Each row is followed by its class.
[ 150 -209 -130  299  277 -252  258 -109  201  -69   23  -82   45  318
 -140  259   86 -119  -35 -235 -215   42  -88  -82  408   73 -245  317
   95  238  363  -66  102   38 -190 -320  -56  386 -126  -36  541 -138
   54]	(96)
[ 274 -382  -94   -6  -38  -87  179   79  447 -111  -24 -104  141 -102
 -167  276  122 -243   21 -171   -2 -141   -3   46  378  -67 -102  289
   73   32   85 -280 -101  -31  -46 -597  -70  347  -84  185  367 -195
   68]	(130)
[-315  107 -330  237   16 -384  286   60  -68  333 -403  -76   -5  617
  275  122  -72  -13  121  279 -320  491  116  251  -70  -99  311  116
  107  148  561  140  106   30  453   49 -243  107  160 -266  279  -94
 -185]	(15)
[-240  -10 -369  202 -208 -297   -4  -34  -60   74 -327 -124   -6  368
  251   69 -188  107  240  263 -289  287  207  332 -110 -234  397  115
   49    4  287   47   82 -118  210   38  -15  116   57 -205  185  -79
  -93]	(20)
[ 296   88    2   49 -198  318   91 -263 -146  124   76  -80 -315   11
 -186  160  355 -449  183  -61  -16 -104 -127 -136  571   59  -37  169
 -206  -13 -264  -31  210 -319   29 -468 -133   80  400  294    0 -128
   83]	(10)
[-215  -52 -378  109 -215 -373  440  -20  137  119 -582  -67  -21  383
  297  257   -5 -146  326  128 -382  314  146  452 -150 -152  516  247
  -13  150  430   78   18  -34  499 -200 -243   64   54 -222  402 -199
 -251]	(130)
[-284    6 -404  243 -181 -290   20  -58  -47  109 -393 -156  -36  486
  181  111 -177   23  299  291 -350  387  147  337  -85 -199  470  197
   29   37  337   47  119 -113  192  112  -59  141   87 -186  254  -80
 -124]	(198)
[ 245 -392  -75   66   74  -70  275   87  395 -138   53 -115  149  -70
 -127  296  160 -174   51 -129  -28 -170  -46  -86  396  -42 -142  244
   72  124   76 -290  -28   -7   -8 -612  -18  407  -97  109  343 -195
   69]	(198)
[  77 -146  -96  360  297 -237  197  -71  158   55   22 -127   79  465
 -129  271   39  -48  -56 -167 -233  116 -101 -150  534   39 -238  329
  175  345  435  -26  192   48 -143 -226  -73  424  -84 -110  542 -112
   90]	(35)
[ 238 -410 -126   11  -36 -158  270   80  423 -128  -65 -140  146 -109
 -143  342  133 -219   70 -145  -28  -93  -46   51  399  -68  -79  326
   91  113  172 -252  -94  -21   63 -604  -83  352 -158  123  365 -231
   39]	(140)
[ 341   87 -110 -139 -244  361  150 -231 -218   32   38   41 -359  -39
  -68  114  295 -322  192 -204  -15 -136  107 -164  489  131  -19   91
 -299 -204 -377  103  258 -362  122 -456  -85  -73  292  259    1 -121
   36]	(10)
[ 305 -421 -167  350  -38 -110  126  171  483 -224   70  -70  199   54
 -272  222  188 -260  123 -172  -70 -252  -51   20  383 -194 -149  473
    2  152   87 -300   -8  -21 -239 -485  -58  672  -96  127  363  -67
  -14]	(35)
[ 233  138   49  -79 -175  343   61 -308 -187  141   67  -68 -306  -15
  -70  133  255 -387  141  -35   -8  -87  -40 -122  543   70  -86  135
 -144   -6 -256  -21  130 -303  -88 -393  -80  -47  414  252  -39 -109
   41]	(35)
[-242  166 -531 -308  147    9  285 -237 -243  -48 -184 -190 -116 -239
  376 -144  -89  603  103 -120 -410  241  750   73 -585   -5 -280 -390
   -9    3 -103  306 -119 -113  235  -15  660 -618  -29   46  -95 -191
   68]	(96)
[ 237 -332  -48   -6  133 -144  274  -38  362  -96   81  -70   91  -57
  -50  294  156 -168  -19 -200   29 -175  -39  -84  435  -10 -206  225
   93  149  164 -281  -30  -10  -13 -627  -47  339  -76   95  339 -194
   83]	(159)
[-241  151 -524 -291  216 -134  408 -368 -342  -28 -254 -163 -212 -132
  358  -32  -80  592  152 -146 -489  292  649  102 -384  -34 -231 -210
  -51   35   20  301   -1 -133  229 -118  617 -558  -30   34  -72 -240
   12]	(198)
[-320  152 -318  105   87 -509  284   -4 -156  390 -375   -7  -19  579
  414  128 -161   -5  -33  187 -345  511  241  253  -47 -111  333   57
  166  181  600  205   37   65  501   44 -300   -1  233 -262  210 -110
 -222]	(96)
[ 311  165  -94 -113 -110  370  185 -233 -232  177   12   34 -359   16
  -77   87  291 -371   91 -184  -83  -79  159 -169  481  175  -75  110
 -239 -150 -279  154  227 -326   97 -403 -186 -111  340  270   -8 -115
   -3]	(96)
[-150 -302 -243 -253 -383 -157  352  162  296 -163 -338   82   67 -125
  -36  -55 -329 -421  131 -178  358  242 -268  399  258 -111   -5  202
 -165 -323   13  272 -355  -97 -182   85 -268  -27  -41   55   31  -52
 -676]	(20)
[-171 -140 -114 -303 -178   67  349  319  321  -71 -137  243  208 -173
   42 -288 -362 -525  -52  -76  414  153 -149  256  164  -60 -292   86
  -92 -304  -77  279 -532  -44 -415  150 -254   -7  -15   50 -246   11
 -688]	(130)
[-285  281 -415 -492  512 -145  429 -479 -532  -12  -64  -46 -216 -138
  551  -90 -151  653 -102  -58 -373  350  785   11 -379  148 -389 -362
   34   77  101  363  -50  -46   81 -100  606 -634   17   23 -277 -229
   89]	(159)
[  33 -413 -246  -45 -585   36  359  351  572 -326 -307   22  264 -419
 -286 -137  -58 -466  278 -140  501   29 -386  451 -256 -160   59  272
 -271 -348 -138  -61 -586  -88  -20  -89  -55  181 -157  179   -6  -71
 -576]	(140)
[ 100 -164 -147  344  333 -290  273  -73  137   93  -22 -191   68  402
 -147  251   43 -124  -52 -133 -297  169  -51 -129  555   13 -250  324
  167  302  453   -6  112   32  -99 -285 -122  397 -113  -35  518 -170
    9]	(96)
[-257  130 -471 -325  203  -15  268 -227 -286  -25 -159 -193 -100 -218
  436 -104 -105  594   25 -141 -380  261  752   42 -506  -46 -270 -385
   24   65  -46  304 -114  -77  251  -25  655 -599   47   25 -165 -203
   51]	(198)
[ 316   64 -139   52 -238  390   39 -375 -190   63   21  -58 -359    5
 -160  211  404 -262  255  -92  -85  -38  -69 -139  574   95    8  137
 -318  -48 -157  100  308 -405  153 -387 -104   49  130  233    8 -171
  151]	(20)
[-225  193 -513 -381  342 -151  499 -447 -404  -10 -203  -98 -224 -133
  448  -53 -117  612    2 -190 -508  318  742   63 -338   29 -337 -241
   -5   83   92  364  -59  -93  142 -177  560 -608   38   35  -99 -258
  -35]	(34)
[ 318 -419 -138  414  -34 -156  160  -76  260 -112   19 -173   -3  114
 -242  231  174 -224  202 -323 -221 -244 -218  -32  502 -254 -116  411
  -66  157  143 -258  140 -139  -29 -471  -98  500 -174   33  370 -139
  -68]	(159)
[ -86 -305 -236 -354 -351  -56  384  110  308 -272 -269  179   48 -187
    0  -60 -301 -413  117 -259  425  147 -216  357  192  -19  -55  172
 -219 -367  -42  258 -357 -108 -249  -17 -237  -59  -43   88   30  -70
 -642]	(198)
[-295  -20 -337   15 -191 -363  393    0  115  160 -576  -36    8  384
  315  281  -76 -136  272  139 -326  365  148  459 -203  -85  505  235
  -11   96  484   78  -35   33  435 -159 -318    2   18 -243  378 -139
 -245]	(35)
[-254  134 -492 -266  122  -37  253 -272 -314   59 -211 -200 -144 -202
  395  -81  -88  640  107 -157 -466  289  712   94 -481  -98 -205 -323
   14   51  -36  304  -70 -113  329    4  589 -624   50   37 -147 -204
   22]	(35)
[ 383   98 -108   83 -354  460  -93 -393 -156    7   98   22 -371  -62
 -173  180  448 -174  274 -179  -45 -138 -105 -140  396  118   43   84
 -339  -36 -251   40  293 -400  173 -361  -36  -12  192  242   70 -133
  261]	(159)
[ 219   65  -52  170 -170  185  -10 -413 -276  264  -11 -112 -367  128
 -198  243  249 -370  124 -150 -150  111 -114 -100  695   -6  111  297
 -191  113   18  133  265 -329   81 -261 -280   39  355  230   78 -153
  -12]	(159)
[-310   66 -393  190 -141 -262   74  -48  -65  127 -385 -124  -49  508
  242   94 -203  -10  217  300 -325  387  210  308  -67 -137  407  126
   76   32  333   99  124 -114  162   98  -77  110  156 -230  242  -79
  -90]	(15)
[ 273 -453 -177  377 -142 -125  120  172  556 -225  -11  -99  183  -34
 -250  230  174 -264  202 -252  -92 -283  -96   54  401 -302 -112  443
  -21  144   45 -262  -31  -49 -132 -485  -68  587 -142   84  387  -81
  -61]	(20)
[ 314   49  -69  231 -108  290   71 -397 -318  232   26 -148 -359  152
 -230  158  303 -333   73 -169 -152   50 -129 -207  740    0  -54  261
 -213  157  -43   85  249 -367   19 -316 -155  132  414  235   35 -155
  -28]	(34)
[ 288 -436 -165  314  -89 -174   87  145  455 -167    0  -74  169    2
 -268  222  157 -255  126 -203  -90 -215 -117   63  472 -282 -171  402
  -18  130  150 -203  -51  -56 -127 -422 -148  559 -204  100  352  -88
  -99]	(96)
[ 231  101   27   10  -86  281  117 -343 -198  131   67  -63 -340   36
  -98  156  270 -429  119  -89  -68  -50  -85 -148  621  103 -100  202
 -181   44 -190   17  190 -308 -135 -404 -176   52  383  249    6 -117
   27]	(34)
[ 324 -459 -146  351  -76 -185  169  -58  342 -232  -55 -131    0   16
 -216  225  164 -221  211 -398 -146 -263 -192   45  378 -253  -96  408
  -75  164  116 -238   42 -134  -38 -517   -6  442 -215   28  372 -164
  -51]	(10)
[ 310 -449 -207  301  -49  -99  244   96  492 -210   24  -60  153  -20
 -199  233  150 -292  113 -332 -189 -254  -43   32  438 -225 -205  431
  -28   77   75 -266  -49  -50 -185 -545 -110  554 -144  136  394 -120
 -134]	(34)
[ -74 -340 -258 -245 -439  -89  436  237  394 -261 -330  143   83 -156
  -60  -53 -228 -483  241 -205  382  122 -264  406   99  -89   29  228
 -211 -377 -136  159 -347  -95 -152  -26 -209   15  -35   90   80  -48
 -684]	(34)
[ 262  116   -9  -26 -147  299  124 -373 -202  153   44  -90 -372  -16
  -97  168  311 -398  154 -125  -56  -65 -110 -180  607   89  -78  111
 -207    8 -241   39  179 -358   12 -413 -115  -19  408  242   34 -155
   60]	(96)
[ 375  116 -107  -25 -135  540  154 -328 -284   -8  151   39 -332  -43
 -159   94  408 -201  169  -10  -28  -99   46 -220  500  240 -161   36
 -316  -84 -276   47  263 -394   27 -465   33   54  199  246 -118 -157
  197]	(20)
[-282  121 -534 -306  114   41  242 -219 -262  -58 -166 -189  -92 -312
  460 -121 -110  672  111 -162 -441  223  776   45 -582  -73 -263 -378
  -11   58 -166  307 -130 -112  252   -4  719 -645    8   11 -135 -196
   60]	(198)
[-324   43 -357  209 -132 -222   93    1    3  158 -480 -172    8  481
  109  223  -21 -107  358  621 -390  430  111  487 -168  -44  492  336
   21  227  363   70   33  -52   13  127 -227  217   64 -143  283  -61
  -89]	(96)
[ 225 -352  -44  -12   24  -72  184   60  419 -136   55  -64  176  -97
 -116  284  153 -178   17  -70   13 -110  -38    6  322   19 -111  256
   89  118   83 -271 -104   23  -82 -542  -89  356 -118  161  333 -175
  128]	(130)
[-282    9 -390  192 -256 -326  -59  -40  -88   72 -388 -143  -48  418
  225  108 -212   60  301  331 -302  364  176  395  -89 -217  470  123
   60    4  284   74   94 -118  169  131  -24   88   95 -193  224  -80
  -82]	(10)
[-337   90 -335  203   -2 -434  267   47  -84  318 -395  -77   12  610
  339  151 -128  -35   90  192 -307  463  164  273 -104 -102  385  124
   96  136  512  127  127   40  503   39 -235   82  154 -294  304  -83
 -198]	(20)
[ 166 -197 -136  325  260 -221  166  -90  153  -92   72 -115   85  330
 -146  240   80  -32  -28 -169 -192    4  -58 -139  423   50 -234  279
  105  258  307 -102  146   18 -164 -299  -10  452 -158  -43  491 -116
  145]	(96)
[ 221 -364  -80   28  -96 -118   93   66  510 -147  -12  -48  132  -67
 -161  341  132 -196   81 -165    0 -122  -93   72  282  -35  -25  295
   88   62  124 -244  -85    9  -62 -535 -109  294  -91  144  460 -163
  114]	(198)
[ 141 -490 -150  -69 -590  -23  422  442  610 -354 -355   45  233 -468
 -330 -145   21 -553  267 -140  506 -119 -338  414   -7 -297   90  310
 -316 -222 -207   39 -536 -131   32 -195 -203  286 -111  105  -42  -74
 -674]	(15)
[-221  173 -466 -544  322  -43  437 -265 -433  -12 -112  -72 -136  -88
  435   18  -92  502  -10   88 -447  389  818  148 -400  184 -277 -225
   36 -120    7  314  -47  -21  103 -165  461 -571  -56  127 -157 -215
   43]	(66)
[-369   14 -346  129 -127 -167  235   69   33  127 -541 -159    2  486
  173  215  -59  -82  384  554 -348  412  183  439 -175  -53  462  280
    3  213  367  110   58  -49   68   61 -200  157   87 -214  289  -64
 -149]	(15)
[  56 -397 -119 -266 -449  -49  473  288  440 -374 -250  142  189 -427
 -171 -149  -47 -446  187 -114  536  -18 -313  374  -69  -90   27  217
 -315 -261 -177  100 -532  -96  -76 -155 -183  183 -133   64 -101  -73
 -591]	(66)
[ -37 -350 -247 -331 -407  -93  341  104  362 -341 -254  185   85 -266
  -63  -64 -323 -409  114 -259  447  105 -228  417   65  -46  -12  202
 -181 -379  -89  158 -464  -87 -288  -75 -192  -59  -35  160   35  -58
 -624]	(10)
[-229  182 -514 -296  305  -77  442 -347 -414  -19 -169 -152 -208 -114
  352  -90  -32  595  137  -44 -459  267  697   76 -437   11 -300 -256
  -73   45  -13  303   16 -114  169 -105  629 -517   16   20 -156 -216
   19]	(159)
[ 267  182   44  -61  -95  326   30 -356 -188  186   95  -76 -355   69
  -63  131  324 -380  101  -46   12  -67  -68 -168  593  144 -110  108
 -166   10 -167   19  216 -315  -74 -361 -136   -1  412  266  -30 -124
  145]	(140)
[ 315   67  -47   52 -174  294  175 -246 -105  186  -15 -115 -363   21
 -146  131  331 -488  142 -232 -110 -155  -48 -149  653    1 -139  183
 -217  -19 -218   52  219 -354   38 -471 -147   11  427  234   80 -130
  -67]	(20)
[  99 -449 -202  -81 -687   50  338  262  588 -379 -291   97  207 -397
 -299 -111  -56 -500  318 -245  523  -53 -440  456 -259 -144  138  312
 -327 -416 -239 -129 -562 -123  -76 -182 -100  150  -69  221  106  -42
 -587]	(130)
[  71 -419 -230  -74 -714   60  198  313  623 -359 -250  109  223 -425
 -336 -116  -50 -418  308 -147  571  -43 -415  483 -255 -178  148  306
 -305 -379 -230  -92 -551 -124 -104  -93  -73  179  -69  213   69   -9
 -509]	(159)
[  54 -376  -56 -315 -417  -51  439  265  382 -309 -241  147  172 -376
 -178 -125  -86 -545  133  -81  589   33 -320  392   61  -49   31  221
 -293 -317 -131  125 -506 -102 -131 -148 -289  147  -79  117 -156  -83
 -606]	(140)
[ 279 -363  -53   84  -49 -109  146   10  532 -123  -28  -91  109 -117
 -130  335  186 -203   69 -261  -34 -204  -80    3  314  -81  -30  275
  103  135  103 -296  -64  -14   43 -626  -87  288  -49  145  478 -202
  112]	(15)
[  17 -401 -154 -162 -545    9  301  250  481 -313 -195  109  198 -375
 -225 -106 -152 -479  203 -178  572  -16 -413  401 -156 -122   25  297
 -258 -375 -194  -84 -557 -105 -228  -89 -111  163  -43  182   -4  -12
 -604]	(35)
[-185  185 -404 -563  421  -45  510 -339 -487  -67  -11   -5 -119  -87
  484    4  -97  565  -83   63 -416  358  843   70 -425  248 -356 -311
   51 -108   32  294  -36  -15  127 -234  489 -583  -99  129 -178 -239
   72]	(130)
[ 229  109  -25   18 -170  349   84 -253 -109  161   36  -91 -330   25
 -104  145  329 -370  168 -111  -17  -59 -111 -178  512   86  -92   96
 -200   -5 -220   24  194 -323   54 -369  -65    3  387  198   62 -135
  102]	(198)
[-283  138 -496 -278  175   35  262 -225 -286  -42 -109 -173  -59 -210
  420 -112 -112  619   68  -58 -366  276  731   46 -508    2 -259 -345
    6   54 -102  282 -105  -76  177   -3  660 -536   -3   18 -145 -176
   97]	(159)
[-100 -306 -260 -347 -297  -37  428  160  265 -323 -249  172   86 -172
  -54 -103 -345 -421   87 -174  408  170 -168  367  116   51 -122  195
 -183 -394  -86  254 -394  -86 -374    2 -182  -51  -45  116    4  -38
 -664]	(198)
[-304   15 -401  186 -127 -284   50  -74  -64   61 -411 -167  -85  473
  278   81 -228   29  253  176 -333  309  249  306 -106 -163  378  146
   36   89  307  121  133 -136   81  104   39   72  123 -272  295  -84
 -108]	(198)
[ 116 -189 -110  305  338 -308  251  -98  120   25   41 -117   81  414
 -113  286   44  -77 -107 -167 -225  134  -56  -98  482   76 -217  331
  154  280  455  -32  167   59 -113 -309 -102  424 -149  -46  500 -157
   75]	(35)
[-278  -39 -420  255 -213 -210  300  110  189   75 -554 -190   36  448
  165  204    4 -130  430  380 -464  229  166  445 -232 -144  436  345
  -26  269  305   68   58  -81  124  -26 -135  235   63 -245  441  -65
 -228]	(35)
[ 305  184  -72 -219  -70  373  170 -294 -327  126   78  119 -375   -8
  -23   99  284 -275   62 -123  -29  -43  159 -188  491  258  -81   76
 -286 -200 -328  137  242 -320   52 -388 -165 -125  335  324 -114  -93
   43]	(198)
[  64 -419  -86 -189 -556  -57  430  322  487 -285 -342  113  149 -417
 -247 -117  -44 -520  269 -144  477  -45 -366  417   47 -213   74  256
 -330 -233 -167  153 -509 -138  -19 -130 -270  124 -142   39  -52  -91
 -672]	(198)
[ 271 -435 -196  277  -98 -153  223  110  453 -183   18  -59  126   33
 -203  261  132 -308  153 -352 -137 -262 -102   36  413 -215 -202  425
  -27   69   79 -227   10  -70 -128 -497 -105  509 -139   47  450 -112
 -132]	(35)
[ 367   24 -165  120 -399  506  -23 -321  -99  -72   41  -53 -292  -74
 -279  201  463 -256  388  -44  -55 -114 -125 -108  408   87  114  186
 -355  -82 -298  -65  254 -397  127 -455   -5  121  148  313   29 -145
  236]	(10)
[ 304 -357   -1  -69   74 -106  259  -81  343 -105   55  -84   89 -126
  -88  335  174 -188  -43 -206  -11 -180   -4  -50  444  -23 -143  261
   95  168  161 -296  -88  -37  -16 -734  -93  302   13  172  322 -223
   62]	(35)
[ 175 -289  -92 -110  117 -115  300   49  382 -107    9  -77  131  -58
  -49  255   59 -228  -30 -156  -19  -79   66  -20  425   63 -239  265
  128   87  147 -172  -90   18 -119 -526  -83  253 -152   88  332 -197
   46]	(140)
[-222  164 -436 -539  423  -50  498 -308 -521  -37 -106  -57 -134  -49
  405   14 -121  479  -40  121 -423  433  814  142 -337  241 -291 -196
   44 -120   61  319  -34   -1   40 -212  463 -575  -76  157 -220 -237
   11]	(10)
[   5 -382 -174  -88 -539   17  362  248  559 -357 -217  113  233 -303
 -247 -103 -103 -544  261 -197  551   -7 -429  423 -246  -36  102  328
 -284 -384 -213  -86 -515  -75 -222 -139 -125  183  -53  176   94  -26
 -558]	(20)
[-157 -246 -241 -336 -284  -57  448  191  284 -187 -288  143   90 -124
  -11  -87 -338 -442  110 -172  369  231 -201  333  168   13 -104  164
 -166 -365  -38  279 -384  -69 -266   48 -236  -69  -22   82   23  -54
 -677]	(198)
[-258  191 -453 -531  351  -62  444 -262 -466  -29  -93  -25 -120  -63
  504   25 -122  523  -30   21 -432  375  807  132 -423  181 -322 -276
   23  -98   42  343  -16    2  119 -142  503 -604  -80   67 -150 -204
   11]	(35)
[-309   32 -447  179 -191 -367   92  -19  -37  145 -481 -172  -40  512
  236   93 -260  -29  237  159 -379  395  206  391 -103 -210  397  168
   49    5  408  145   80  -94  200  142  -97   45  116 -239  317  -80
 -219]	(140)
[ 307  143  -98  -29 -195  438   64 -371 -272   97   77   36 -366  -27
 -152  161  387 -307  215  -21  -88  -32   -5 -160  583  159  -27  105
 -286  -56 -221  108  252 -384   58 -372 -155    3  230  263 -114 -160
  157]	(96)
[-360  174 -331  129   39 -415  222  -22  -40  330 -432  -55  -37  620
  351  154 -133  -29   94  265 -334  518  218  303 -107  -43  385  117
  133  118  551  164  105   39  371   63 -266   21  181 -230  320  -96
 -122]	(15)
[ 161 -453  -95 -252 -540  -73  440  287  455 -380 -215  177  205 -546
 -236 -119   31 -460  190 -110  539  -95 -314  408  -20 -187  102  249
 -355 -301 -231   47 -550 -120   36 -283 -261  235 -141  148 -172  -93
 -594]	(66)
[ 342 -472 -116  354 -141 -166   69  -55  349 -214  -67 -133   17    7
 -269  246  152 -257  211 -355 -147 -254 -218  114  373 -270  -19  440
  -73  133   97 -282   18 -125  -63 -484  -68  430 -192   88  378 -141
  -66]	(10)
[ 252  181   42 -138  -50  249   99 -384 -226  215  123   13 -382   27
    7  130  230 -418  -23 -179   -6  -58  -61 -189  652  110 -180   63
 -134  -27 -125   55  152 -295  -12 -432 -200 -100  419  268  -64 -126
   32]	(10)
